Here is a tiny trained network, its code and every weight. The questions are about switching its units off for an input and a class, where a switched-off unit gives its printed mean instead of its output.

import numpy as np


def w(rows, s, z=0):
    codes = np.array(rows[::2]) - 128.0
    scale = np.full(codes.shape[1], s)
    scale[-1] = z or s
    return codes * scale


def norm(h):
    return h / np.sqrt((h * h).mean(-1, keepdims=True) + 1e-5)


def f(y):
    return np.maximum(y, 0)


def log_softmax(a):
    a = a - a.max(-1, keepdims=True)
    return a - np.log(np.exp(a).sum(-1, keepdims=True))


def net(x, mask):
    res = np.array(x, float).reshape(1, 8) / 4 @ E
    u = 0
    for l in range(2):
        y = f(norm(res) @ A[l][:, :-1].T + A[l][:, -1])
        res = res + np.where(mask[u : u + 3], y, B[l][:, -1]) @ B[l][:, :-1]
        u += 3
    return log_softmax(norm(res)[-1] @ U[:, :-1].T + U[:, -1])


A, B = {}, {}
E = w([
[120,247,163,114],'x0',
[28,141,73,40],'x1',
[129,131,125,124],'x2',
[126,129,128,128],'x3',
[126,127,129,129],'x4',
[109,154,55,182],'x5',
[128,129,127,127],'x6',
[128,128,127,129],'x7',
],0.011)
A[0] = w([
[190,2,120,201,61],'0.n1',
[79,85,71,66,253],'0.n2',
[72,26,81,55,51],'0.n3',
],0.01,0.0049)
B[0] = w([
[15,198,135,112,228],'0.n1',
[123,58,164,249,254],'0.n2',
[215,104,164,120,200],'0.n3',
],0.013,0.0072)
A[1] = w([
[215,186,145,153,62],'1.n1',
[78,114,254,105,6],'1.n2',
[63,105,242,189,158],'1.n3',
],0.0082,0.002)
B[1] = w([
[197,62,149,197,160],'1.n1',
[233,63,92,46,182],'1.n2',
[87,212,80,6,254],'1.n3',
],0.011,0.0087)
U = w([
[99,151,140,11,226],'0',
[22,208,71,188,220],'1',
[135,10,201,116,119],'2',
[67,38,78,252,2],'3',
[243,181,224,96,29],'4',
[183,213,108,250,117],'5',
],0.02,0.0051)

Each question gives the input, the list of numbers given to net, and the class t.
The units are the neurons (one row each of A and B). Each row of codes is followed by its name. A weight is (code - 128) times the scale printed after its matrix; where a second scale follows, it is the last column's (A, B and U).
mask holds one flag per neuron, layer by layer. A switched-off neuron (its flag False) gives its mean, the last column of its row in B, instead of its output. The means were averaged over made-up inputs and are rounded, as every weight is.
A unit's drop is (log p(t) with every unit on - log p(t) with that unit switched off) / (log p(t) with every unit on - log p(t) with every unit switched off).
The circuit of an input: a set's keep is (log p(t) with only the set's units on - log p(t) with every unit switched off) / (log p(t) with every unit on - log p(t) with every unit switched off). Starting from all 6 units, units are removed one at a time, each time the one whose removal leaves the highest keep (on an exact tie, the one counted first), for as long as the keep stays at least 0.8.
circuit, biggest first: the units of the circuit, biggest drop first
top k neurons: the k neurons with the biggest drops, biggest first
k most important neurons of layer l: the k neurons of layer l with the biggest drops, biggest first
drop of u: that unit's drop, to one decimal
input [8,-1,5,8,-7,3,6,-3], class 5: circuit, biggest first	(0.n1; 1.n1)
input [-1,3,8,-1,2,-6,4,-8], class 2: circuit, biggest first	(0.n2)
input [-3,-7,-1,-2,7,-7,-5,6], class 0: circuit, biggest first	(0.n1; 1.n3)
input [0,-6,-7,5,6,8,4,2], class 1: top 2 neurons	(0.n1; 0.n3)
input [0,-5,3,3,0,-8,-2,-5], class 0: circuit, biggest first	(0.n3; 1.n3)
input [0,6,-2,-8,0,8,7,-1], class 3: circuit, biggest first	(0.n1; 1.n3)
input [4,0,7,5,1,5,3,8], class 5: top 4 neurons	(0.n1; 1.n3; 0.n2; 1.n1)
input [-1,1,-4,-2,7,4,4,-7], class 3: top 2 neurons	(0.n1; 0.n2)
input [0,-3,-2,-1,2,6,-1,-7], class 1: 2 most important neurons of layer 0	(0.n3; 0.n1)
input [-3,4,8,-7,-3,3,-8,-4], class 3: top 2 neurons	(0.n2; 1.n2)
input [-1,-7,6,0,5,-7,-8,-8], class 0: 2 most important neurons of layer 0	(0.n1; 0.n3)
input [0,-3,-8,-2,-3,6,-1,1], class 1: top 2 neurons	(0.n3; 0.n1)
input [-7,-2,2,-6,3,-3,3,4], class 0: top 2 neurons	(0.n1; 1.n3)
input [-7,7,8,-1,1,-1,2,-4], class 2: circuit, biggest first	(0.n3)
input [-5,6,4,-7,7,4,-5,-5], class 3: top 2 neurons	(0.n2; 1.n2)
input [-6,-6,7,-7,1,1,8,6], class 1: top 2 neurons	(0.n1; 0.n3)
input [0,6,7,0,3,2,-3,8], class 3: drop of 0.n3	0.1
input [-7,-4,-2,8,-2,-5,7,1], class 0: drop of 0.n1	0.5
input [-4,-8,2,2,6,3,-6,-5], class 1: drop of 0.n1	0.9
input [-4,-7,1,-7,5,6,4,-6], class 1: circuit, biggest first	(0.n1)
